[128 = 0]
107,113,114,142,139,137,111,133,81,136,135,95,137,133,145,113,135,131,132,161,131,126,147,120,162,162,126,135,123,126,113,139,118,134,134,108,141,130,142,113,110 : <22>
131,140,132,114,105,134,140,126,156,119,121,128,108,125,91,172,118,124,121,119,133,145,110,143,83,91,130,112,129,148,129,122,152,116,150,129,117,120,113,138,122 : <9>
139,136,121,126,119,127,121,124,126,135,130,123,118,129,134,147,132,131,128,136,139,125,141,101,131,154,124,134,131,131,120,128,126,123,133,128,129,132,139,122,136 : <22>
138,136,119,133,125,125,127,130,149,115,115,144,120,129,119,91,135,136,133,135,125,123,125,136,144,124,130,130,135,124,129,109,134,125,110,145,127,130,134,138,136 : <30>
103,114,134,121,141,144,124,135,127,126,134,115,134,122,103,153,128,130,130,129,117,137,114,129,126,112,127,126,126,140,130,133,129,129,147,115,126,121,120,128,100 : <9>
155,139,126,135,130,124,138,124,136,110,117,130,133,126,128,193,126,134,133,124,135,110,143,126,91,131,120,132,128,125,125,128,125,112,125,135,136,137,153,124,159 : <12>
123,154,124,131,118,129,133,129,135,123,123,125,110,127,152,175,118,141,131,120,129,122,137,108,152,139,123,122,126,131,121,133,126,121,141,142,125,134,144,128,130 : <22>
128,68,132,114,125,116,135,136,110,122,146,130,142,121,123,97,127,114,130,125,104,144,116,130,83,112,128,126,126,124,131,150,126,133,119,112,123,121,109,122,130 : <11>
118,105,125,129,140,146,124,122,105,142,131,111,127,129,123,143,106,134,125,138,127,120,141,138,109,154,124,135,126,125,120,141,131,127,133,120,138,137,127,120,128 : <12>
144,109,133,131,125,120,133,128,139,123,125,137,139,124,110,126,141,122,132,127,110,131,127,133,62,115,128,140,132,125,132,170,126,128,101,144,134,133,134,131,162 : <12>
131,129,127,132,117,131,131,132,113,135,131,115,125,125,147,174,104,124,125,121,143,123,136,118,144,141,123,126,125,134,127,135,118,120,148,127,131,128,133,127,113 : <22>
106,96,116,127,141,143,117,129,108,128,140,111,143,142,104,87,139,119,126,148,112,139,119,147,129,134,135,126,131,121,127,137,117,143,125,95,131,117,112,124,86 : <9>
125,121,123,137,128,134,121,118,102,129,137,123,126,134,157,120,125,135,137,129,137,128,135,112,152,156,121,131,127,128,121,131,114,127,120,146,132,130,141,124,137 : <22>
134,125,132,123,130,131,125,135,154,110,131,133,129,134,105,179,115,121,118,133,119,136,129,137,88,116,127,124,134,113,134,124,134,125,153,121,106,122,110,132,113 : <9>
171,181,142,104,82,112,163,128,213,129,116,147,91,119,131,213,109,138,127,89,148,134,122,102,67,72,101,105,118,155,153,119,155,100,157,161,97,128,128,148,156 : <12>
133,125,129,113,119,124,136,129,175,126,124,130,120,127,86,150,140,119,127,129,132,133,114,155,59,104,128,121,124,124,133,127,143,123,137,118,120,118,108,142,127 : <9>
105,116,126,139,153,134,126,132,101,119,131,126,167,122,120,116,121,134,131,141,114,120,122,103,157,118,124,142,131,123,130,127,115,147,108,135,145,125,145,114,121 : <21>
150,82,124,129,135,123,119,125,120,135,128,122,132,128,123,130,135,123,132,133,121,120,143,150,70,151,120,137,128,118,120,125,129,125,109,124,133,131,136,128,157 : <12>
180,122,127,126,119,109,124,136,110,126,121,150,116,124,159,104,111,120,125,117,121,125,135,124,128,124,121,114,138,123,131,123,126,131,126,130,140,128,110,129,144 : <30>

125,136,136,122,139,120,116,147,130,130,115,132,127,131,114,133,108,131,141,148,126,120,125,121,119,118,122,122,126,115,117,131,131,130,140,108,119,140,138,129,164 : (36)
121,142,144,124,136,121,121,142,131,119,114,131,127,123,119,134,120,126,131,132,129,113,127,125,128,125,124,128,129,117,118,129,127,125,151,117,121,135,136,123,143 : (36)
162,123,120,136,132,130,129,131,122,143,131,143,128,128,123,132,130,132,141,143,139,148,131,124,122,124,121,129,124,107,136,128,127,139,108,117,116,138,131,131,154 : (30)
132,129,133,134,133,125,126,137,129,129,122,133,128,125,116,127,118,127,134,144,134,130,127,122,119,125,127,127,128,116,134,130,132,133,129,118,121,140,137,130,150 : (36)
154,138,131,123,139,120,123,144,123,136,122,137,126,125,120,139,120,130,147,144,133,129,125,121,122,118,119,127,119,118,135,120,128,137,132,114,116,138,136,128,170 : (36)
115,118,142,136,128,133,136,129,134,116,114,120,123,126,112,123,113,133,124,145,134,129,125,124,105,133,130,127,134,134,125,133,137,127,129,123,133,141,125,124,132 : (31)
89,136,122,124,136,121,117,141,132,121,125,119,130,117,119,127,106,128,132,138,112,104,124,118,125,123,129,119,130,122,116,136,136,119,139,118,129,139,136,135,159 : (35)
145,122,132,135,132,126,127,131,128,132,122,134,125,126,117,130,124,130,137,145,139,137,127,121,117,127,122,129,128,118,129,127,129,132,122,119,122,139,131,128,147 : (36)
137,131,135,133,134,125,129,135,125,122,133,136,130,130,127,138,137,123,128,141,134,117,129,125,134,127,124,135,129,110,125,125,122,126,141,123,122,133,136,125,135 : (33)
145,137,103,127,146,115,105,161,121,158,117,154,140,107,101,139,90,134,169,169,123,143,128,100,112,107,116,111,117,81,124,135,139,143,100,80,102,168,151,151,191 : (36)
132,124,150,123,130,132,127,131,135,121,111,127,127,131,127,127,130,121,120,121,131,132,129,143,128,133,127,125,137,138,121,132,123,132,146,131,129,113,122,115,91 : (35)
116,111,113,150,122,132,137,121,126,129,139,131,126,127,123,120,124,130,124,143,134,138,132,115,119,133,129,128,132,113,131,141,136,124,102,124,128,147,129,140,141 : (30)
142,139,128,135,136,119,125,135,121,124,143,142,131,129,124,142,147,126,136,150,136,110,129,114,137,123,117,141,122,100,126,119,125,126,137,120,117,140,143,128,164 : (33)
101,133,134,127,132,125,127,133,133,116,124,117,127,125,119,126,114,133,124,139,123,108,124,122,121,126,129,128,129,130,120,132,131,119,142,125,131,138,128,133,143 : (35)
113,146,148,111,138,117,120,143,133,111,120,113,124,125,120,136,118,134,133,137,124,95,121,125,122,123,126,128,122,140,109,118,133,122,157,129,133,132,134,121,148 : (31)
153,140,126,119,137,120,119,139,126,140,125,135,132,123,128,136,126,128,145,133,128,130,127,126,126,120,123,124,118,124,126,116,127,135,128,118,119,131,133,129,160 : (36)
133,108,139,149,130,133,133,134,130,124,121,140,124,126,116,129,123,124,127,157,144,140,129,122,116,131,125,131,141,99,127,141,130,133,126,110,118,145,132,125,135 : (36)
87,148,128,114,136,115,114,146,135,119,120,113,129,115,114,133,99,134,136,142,108,97,120,113,119,120,127,117,124,131,111,127,141,119,143,113,130,147,137,135,177 : (35)
159,136,131,118,137,123,118,141,127,144,116,140,130,125,123,134,123,129,145,131,129,142,127,131,125,122,123,123,122,124,127,122,124,142,125,115,118,126,128,126,151 : (36)
89,137,141,148,132,117,126,138,130,92,148,126,122,133,120,143,133,123,120,167,134,71,125,104,136,126,118,144,132,91,114,130,129,105,167,123,125,152,150,125,156 : (33)
141,121,153,142,139,127,128,142,129,117,112,141,124,127,110,134,121,126,130,163,148,127,128,123,122,131,120,132,139,100,117,137,126,133,144,109,115,142,140,119,136 : (36)
154,130,146,123,136,129,127,133,130,127,120,125,124,132,117,134,128,133,134,137,139,129,122,132,116,126,128,133,123,140,129,115,129,134,137,131,127,127,126,119,137 : (36)
131,148,125,105,138,116,113,143,130,137,114,123,130,117,119,137,109,134,143,131,115,118,121,123,121,117,126,116,119,137,120,119,135,131,136,116,126,133,132,132,166 : (35)
105,148,116,117,137,116,106,144,128,126,131,125,132,116,123,134,110,131,142,140,112,105,124,112,130,116,125,121,119,117,117,126,130,119,136,113,123,141,141,137,175 : (35)
100,132,123,127,131,123,117,142,131,126,123,125,129,118,118,126,103,130,131,143,117,116,124,115,121,122,127,118,131,123,119,133,134,124,132,114,130,144,135,135,157 : (35)
148,121,132,134,133,131,124,136,126,135,118,143,129,127,125,131,125,123,132,137,138,144,132,126,126,126,123,127,136,110,129,135,124,138,128,116,120,129,131,126,128 : (36)
107,132,139,134,128,122,132,127,128,107,142,124,124,132,129,137,138,122,117,138,133,96,126,123,139,128,124,141,129,120,121,124,121,116,153,135,130,130,134,122,125 : (33)
133,131,146,138,133,124,143,126,127,102,144,121,118,138,119,138,142,130,121,154,147,98,122,118,127,128,122,150,123,127,129,111,127,97,147,138,130,140,133,119,145 : (36)
104,135,137,127,134,119,117,151,133,117,116,131,124,119,111,133,99,131,133,155,123,108,128,115,116,120,125,121,135,114,115,137,136,123,147,108,122,147,138,129,169 : (35)
125,121,116,136,126,131,130,126,131,132,132,129,130,125,125,125,121,128,128,138,129,139,131,121,125,128,129,124,128,121,133,134,133,129,110,124,129,136,128,137,140 : (30)
118,137,117,128,132,117,119,139,126,128,135,131,129,121,122,137,122,130,139,144,124,107,127,120,132,116,122,129,122,110,123,127,130,123,131,116,118,144,141,135,173 : (33)
116,107,134,147,124,134,122,129,130,128,120,140,130,124,122,120,121,120,119,138,132,141,133,131,125,132,128,125,147,100,121,152,125,132,129,116,122,133,131,127,104 : (36)
93,134,134,125,130,122,122,134,131,111,132,121,131,122,126,130,120,124,122,135,119,99,127,121,132,127,128,127,131,121,115,133,133,118,153,124,128,133,135,127,135 : (35)
121,133,111,125,136,123,111,145,126,145,120,136,134,113,113,129,96,132,148,142,118,138,130,115,118,116,124,111,124,107,123,139,142,136,109,102,119,147,139,146,184 : (31)
89,137,134,133,133,120,121,138,127,107,134,128,129,122,123,135,119,125,127,147,121,91,118,115,135,124,123,131,135,112,114,135,131,113,153,119,124,143,142,130,150 : (35)
99,138,124,133,133,117,116,140,127,116,138,133,130,121,129,137,127,124,130,143,120,98,129,115,141,123,121,131,129,99,114,135,127,116,145,117,120,141,142,133,149 : (35)
75,126,123,150,123,125,137,123,129,98,153,119,124,129,125,131,129,126,112,153,128,87,125,106,132,130,126,139,135,108,121,136,134,105,138,132,134,149,137,133,142 : (35)
150,135,170,139,139,120,143,137,129,96,129,120,116,139,110,146,146,132,127,163,157,92,121,120,121,130,118,155,122,129,123,106,126,120,167,135,126,138,132,107,141 : (36)
119,114,131,138,129,132,130,134,134,128,114,128,132,123,111,121,104,134,132,147,132,141,127,118,103,128,130,121,134,123,127,142,138,130,115,115,127,146,125,130,149 : (31)
139,139,147,126,137,122,129,135,129,118,125,129,125,131,123,140,133,129,131,139,133,111,127,128,129,124,123,136,122,121,121,119,125,127,152,126,122,130,134,119,134 : (36)
127,134,153,134,130,124,144,121,127,96,142,119,119,142,133,138,156,128,115,139,148,96,123,128,133,134,122,150,125,137,127,109,122,115,161,152,134,123,130,114,110 : (33)
106,151,111,117,136,113,106,146,124,127,137,128,135,115,127,139,112,131,143,135,107,99,126,112,140,114,122,119,120,109,116,128,132,120,139,112,120,140,146,140,183 : (33)
124,121,120,132,131,128,114,142,130,137,115,136,134,116,119,122,103,126,135,141,119,140,133,122,120,126,129,112,137,106,121,149,127,132,117,106,120,141,135,135,146 : (35)
146,119,122,140,128,133,138,126,127,133,131,132,124,132,115,127,130,131,132,139,139,144,130,123,117,129,128,134,130,122,137,128,129,133,110,124,126,137,128,133,137 : (45)
109,113,110,145,124,135,130,125,127,132,135,134,130,122,122,120,118,126,129,139,128,138,131,119,119,127,130,124,134,109,131,142,133,127,105,119,128,146,133,138,139 : (30)
113,110,104,150,122,138,135,123,127,134,136,133,128,120,117,119,112,133,132,145,130,145,129,111,111,128,131,123,132,110,138,143,140,127,92,116,126,153,131,142,158 : (30)
119,126,135,129,129,127,133,132,129,117,126,122,125,128,120,131,123,132,127,142,136,122,124,122,119,128,128,131,128,128,126,128,132,126,134,126,127,139,130,126,136 : (35)
108,144,134,109,136,115,117,146,134,122,119,117,128,122,122,129,112,133,136,128,115,107,121,125,123,123,128,116,121,144,117,121,135,123,147,127,134,131,131,129,151 : (35)
105,106,113,149,124,135,138,124,131,125,132,122,126,126,113,119,108,135,128,151,132,135,128,110,103,129,134,124,132,124,134,146,142,122,99,121,134,155,128,133,158 : (30)
93,138,135,130,132,120,124,138,129,108,134,124,129,124,128,135,127,125,121,142,120,86,126,121,139,125,122,135,134,109,114,133,126,113,162,121,124,135,140,127,133 : (35)
133,152,143,113,144,110,119,150,130,122,118,119,124,124,108,143,108,134,148,152,128,100,119,115,114,117,124,128,114,136,116,111,136,126,150,118,124,146,140,124,191 : (35)

107,176,126,136,135,148,123,123,109,69,107,143,124,131,100,135,127,206,98,153,136,131,121,131,160,58,76,142,105,101,143,145,113,93,127,94,140,127,128,141,120 : (42)
117,255,131,127,149,142,127,130,144,35,105,131,123,122,76,152,105,215,94,140,123,103,110,114,167,71,95,9,115,140,126,85,118,138,132,116,136,173,131,144,132 : (44)
111,253,111,123,128,153,124,121,122,66,120,128,119,149,117,146,110,205,90,132,118,126,116,132,167,80,49,147,99,99,125,116,119,115,104,88,137,138,116,137,130 : (44)
112,205,117,138,139,148,118,123,117,77,99,133,125,151,113,152,114,192,100,132,117,116,102,114,163,66,96,155,95,107,120,91,110,115,113,112,116,111,128,148,121 : (44)
117,231,114,135,135,136,124,113,112,47,118,138,112,131,97,144,118,210,102,125,131,121,101,120,175,60,75,158,117,112,121,121,104,99,109,104,136,105,124,149,103 : (44)
108,238,128,124,135,141,116,141,121,39,119,116,125,134,101,159,122,209,108,139,119,112,107,104,134,42,116,141,128,111,134,112,129,67,126,97,136,126,135,151,127 : (44)
111,119,225,135,109,144,128,118,115,105,102,132,86,154,203,137,122,195,102,140,123,144,105,117,133,145,94,147,78,110,129,144,119,105,104,127,141,123,122,144,109 : (43)
116,144,113,117,130,152,116,153,108,70,93,148,106,127,113,149,108,213,95,119,121,112,85,112,156,167,79,147,70,111,123,89,123,106,125,103,165,132,94,154,119 : (43)
126,155,108,132,130,140,141,76,113,105,117,131,125,135,109,142,118,182,104,146,129,150,88,128,154,42,91,158,104,118,133,87,100,124,110,152,121,128,111,139,99 : (42)
111,245,120,129,133,131,133,114,124,80,109,122,145,157,118,127,114,201,126,133,134,121,124,117,170,127,98,157,99,109,133,132,111,111,125,128,132,136,125,149,116 : (44)
133,231,131,138,148,114,127,116,122,59,112,120,114,130,111,152,110,207,102,135,108,127,114,119,175,50,88,156,86,120,128,113,114,95,112,95,136,129,129,154,121 : (44)
87,238,125,105,135,145,111,121,108,56,134,133,134,107,115,152,102,205,123,118,128,108,98,127,157,48,107,153,91,116,118,102,109,76,128,121,146,115,124,155,91 : (44)
111,234,119,124,131,137,125,131,124,78,122,137,154,143,115,144,104,221,95,120,138,123,119,115,149,106,96,137,114,116,124,101,114,82,129,104,119,131,118,140,117 : (44)
95,235,135,133,109,133,132,81,116,44,113,137,123,134,99,122,116,216,98,126,127,152,111,127,205,68,58,149,85,120,127,119,121,102,115,114,154,125,115,151,94 : (44)
133,221,121,116,138,135,112,125,113,44,103,126,122,124,100,152,109,207,107,130,130,126,121,133,142,86,73,154,116,116,123,107,133,108,120,107,139,114,130,170,107 : (44)
119,219,117,144,152,133,123,125,134,85,112,108,107,129,104,144,112,183,116,64,124,111,102,132,127,98,103,120,127,100,133,112,125,105,110,111,139,133,134,116,124 : (44)
117,238,172,127,128,131,113,132,111,58,113,133,131,118,111,142,114,217,122,130,141,117,109,126,184,92,92,142,120,113,125,74,120,92,115,113,138,128,132,149,115 : (44)
125,157,123,144,125,143,103,135,113,99,111,139,113,126,123,144,113,164,102,128,103,124,125,135,120,118,101,150,91,112,89,117,112,119,126,129,136,100,123,147,116 : (42)
111,249,106,127,113,148,126,104,115,46,101,106,109,132,116,146,103,220,121,129,137,149,105,108,209,116,92,136,88,99,123,124,116,50,112,122,151,131,130,141,111 : (44)
120,131,130,128,141,155,135,101,135,66,121,121,90,139,108,138,120,203,108,141,149,141,106,100,163,55,77,153,100,116,163,111,121,123,121,162,139,133,121,139,108 : (42)
112,255,127,110,135,119,100,120,132,65,190,134,126,123,107,163,102,207,122,133,128,125,120,124,195,104,94,141,131,120,153,91,117,108,130,127,135,133,147,149,112 : (44)

123,115,123,129,124,129,129,123,137,131,110,131,127,124,141,119,126,130,128,123,141,125,121,127,128,128,133,137,136,131,109,147,133,120,135,128,133,129,135,119,117 : [24]
142,146,96,127,118,122,141,153,118,125,144,128,112,134,122,127,119,124,98,131,162,134,126,136,127,137,135,127,124,134,134,186,141,97,134,132,126,128,127,117,120 : [14]
124,133,121,125,122,123,133,131,113,136,135,112,126,130,121,129,128,121,142,124,159,123,138,115,128,109,131,122,136,126,123,137,127,144,146,140,123,119,137,144,117 : [24]
133,148,127,128,134,125,128,138,114,140,104,133,124,125,127,124,121,134,128,124,143,135,128,126,123,131,129,125,132,131,122,136,131,114,129,131,129,122,124,130,125 : [24]
142,139,140,130,130,122,124,112,129,126,135,118,144,125,127,134,145,138,124,130,121,130,138,112,131,135,118,134,123,113,114,129,121,155,132,124,127,127,148,125,131 : [6]
132,137,117,140,119,120,132,148,114,117,148,131,120,146,130,121,131,127,116,103,167,139,141,122,120,157,133,128,112,131,146,132,118,129,115,124,131,129,124,132,118 : [13]
122,122,117,134,120,125,131,139,119,113,145,128,129,124,137,115,136,130,131,136,137,126,129,136,122,137,131,119,127,142,134,170,141,119,128,122,126,133,121,126,129 : [7]
139,133,121,123,133,129,130,127,120,131,128,123,143,118,128,129,134,107,126,153,128,120,127,138,129,125,137,130,136,125,139,151,140,123,132,116,119,126,122,134,140 : [7]
121,138,116,127,115,125,130,146,116,123,140,140,103,132,121,120,110,133,145,122,139,128,124,134,126,109,135,124,140,144,122,156,143,103,131,137,135,126,119,125,120 : [14]
145,137,114,122,123,137,125,122,118,124,120,108,133,131,136,118,123,128,132,151,156,109,131,117,141,106,147,137,153,131,131,181,149,116,143,126,125,142,138,124,121 : [7]
143,147,144,128,139,128,129,129,128,123,121,127,119,137,129,140,124,133,113,114,123,143,137,109,129,144,118,125,115,120,113,99,109,158,128,143,136,121,136,122,122 : [6]
123,115,139,128,126,133,124,118,142,126,135,125,128,142,117,119,133,131,123,120,124,133,136,107,131,133,110,130,123,128,101,124,120,151,138,139,133,131,149,123,120 : [6]
130,136,134,136,124,112,128,134,117,132,122,129,122,135,120,128,130,134,139,93,144,135,135,124,115,141,118,116,119,126,118,115,126,136,124,141,139,121,134,129,120 : [6]
124,138,130,123,130,133,132,147,130,115,143,125,106,136,143,125,111,130,118,135,141,134,136,108,139,120,130,132,135,136,138,130,121,134,146,138,135,132,125,119,118 : [23]
152,146,113,119,132,132,140,138,125,123,129,117,124,129,124,123,121,130,97,146,168,130,137,99,133,138,130,132,129,121,103,172,118,140,144,136,126,128,143,115,118 : [20]
141,148,138,130,135,132,128,135,117,135,123,124,127,121,130,114,125,130,127,140,122,126,125,121,130,127,127,133,132,136,122,150,132,123,129,120,127,132,124,126,131 : [24]
133,118,129,133,118,116,125,129,122,121,177,126,143,133,118,127,146,121,139,135,121,131,140,135,127,138,121,115,111,131,149,131,127,162,129,123,118,131,133,135,134 : [13]
99,89,120,109,114,123,122,105,139,123,140,128,143,122,116,139,131,114,141,155,107,113,113,150,129,88,135,125,140,109,136,123,135,125,133,131,115,119,140,139,140 : [14]
155,186,113,150,125,125,146,186,94,124,124,135,78,149,128,111,91,147,104,70,186,158,147,98,119,168,131,113,109,153,140,158,114,111,122,141,148,127,109,116,95 : [6]
148,153,119,137,127,131,140,162,119,111,146,132,98,137,133,124,107,128,99,118,172,147,144,113,130,158,126,128,117,139,150,136,108,131,125,129,139,134,120,122,110 : [6]
140,141,130,139,123,131,131,125,119,126,124,122,128,135,137,123,147,134,114,106,151,137,140,112,124,151,126,129,118,133,119,131,121,135,122,124,129,134,141,121,119 : [13]
131,122,124,130,117,126,132,123,124,137,131,112,142,123,132,117,138,121,147,128,166,119,147,117,130,127,132,131,129,138,126,138,123,136,135,123,113,128,134,135,121 : [13]
145,141,104,122,123,134,128,117,123,133,100,111,143,133,133,129,127,128,91,144,162,117,122,116,136,124,142,136,142,114,100,176,143,100,138,133,127,139,139,118,124 : [7]
110,131,124,118,130,128,135,134,130,143,105,135,102,123,110,125,112,134,153,107,142,130,119,119,121,93,128,116,141,131,82,129,126,122,150,152,134,112,136,123,109 : [24]
160,159,123,120,139,142,131,139,120,125,113,111,116,132,138,129,111,130,107,138,152,127,136,98,141,127,140,139,140,135,121,162,127,129,140,133,137,138,126,120,125 : [23]
136,139,122,128,131,126,145,136,125,134,126,118,126,125,126,122,124,136,118,125,163,137,139,110,124,136,120,124,127,133,107,146,118,147,144,130,131,117,137,124,129 : [24]
137,133,105,121,125,124,127,136,126,130,143,122,127,122,123,121,129,132,130,148,136,132,124,119,131,118,130,131,137,139,93,186,144,116,146,134,129,127,148,118,123 : [14]
142,149,135,139,122,116,128,134,104,124,144,122,133,140,118,136,138,125,123,107,145,140,148,114,126,145,124,111,108,120,147,99,119,161,125,133,125,122,136,136,130 : [6]
129,132,133,112,132,127,130,112,125,140,105,114,138,123,122,126,127,123,137,140,123,119,127,122,126,101,132,128,141,120,106,126,135,135,142,135,129,127,140,135,132 : [20]
143,151,151,140,137,123,126,133,115,137,112,122,119,134,120,116,137,136,149,90,141,142,142,93,125,137,113,120,110,134,94,91,115,169,133,141,139,112,143,125,130 : [6]
133,151,120,139,121,124,128,145,108,130,126,130,120,132,132,122,128,131,133,115,151,129,131,129,129,132,136,125,135,141,133,168,148,101,125,112,131,133,121,124,122 : [14]
137,125,136,120,127,131,121,119,135,129,115,119,135,124,135,126,131,129,143,139,123,122,125,116,131,111,129,139,144,138,99,161,141,127,138,124,130,136,141,120,127 : [7]
159,148,132,122,138,134,136,136,137,120,128,123,127,128,133,137,123,134,98,144,133,142,130,100,133,147,117,130,121,124,93,154,114,145,142,131,135,128,140,112,124 : [6]
129,129,122,128,122,124,131,148,123,124,151,138,114,125,120,126,129,126,135,123,128,135,128,135,125,126,125,122,127,129,120,162,139,126,133,135,130,122,133,123,125 : [24]
152,166,144,122,139,130,118,125,107,128,104,123,130,134,120,142,121,137,130,129,105,134,133,101,139,122,123,124,130,116,109,124,137,142,129,140,132,126,136,128,138 : [6]
136,145,130,141,118,120,125,141,111,128,143,127,123,138,125,122,135,131,141,107,151,131,139,122,124,138,127,124,126,149,139,139,130,142,128,129,129,130,128,132,121 : [20]
183,182,155,118,159,131,118,116,116,127,92,104,150,131,136,151,127,135,89,145,118,135,141,83,149,144,126,134,130,108,80,169,142,150,131,134,126,141,161,116,135 : [6]
140,146,111,123,120,122,130,157,113,124,158,134,108,126,122,109,122,135,132,135,148,133,130,127,133,122,128,117,134,144,120,186,147,119,140,131,135,126,120,118,122 : [14]

121,123,93,136,129,131,129,127,126,120,167,127,136,123,140,129,110,107,146,126,120,124,124,126,131,128,143,125,121,137,127,118,175,149,124,142,114,124,125,121,152 : (61)
123,148,103,122,125,130,134,128,125,127,104,130,127,117,142,138,103,142,147,126,128,141,120,132,131,127,158,134,129,131,124,114,169,126,124,118,113,124,130,132,136 : (61)
131,197,118,134,129,130,139,132,138,133,60,126,120,118,137,201,106,113,128,127,130,129,162,128,127,127,155,157,118,146,136,142,137,128,109,126,118,121,142,109,148 : (58)
124,134,140,112,132,123,126,127,124,120,125,127,130,124,124,142,119,105,154,130,131,130,136,129,128,128,133,144,140,150,147,140,114,154,155,115,117,119,135,131,138 : (61)
126,86,152,132,129,123,122,130,123,128,144,124,144,139,124,73,149,113,137,122,117,134,132,96,123,127,116,124,124,105,129,122,140,159,165,138,138,131,123,138,140 : (58)
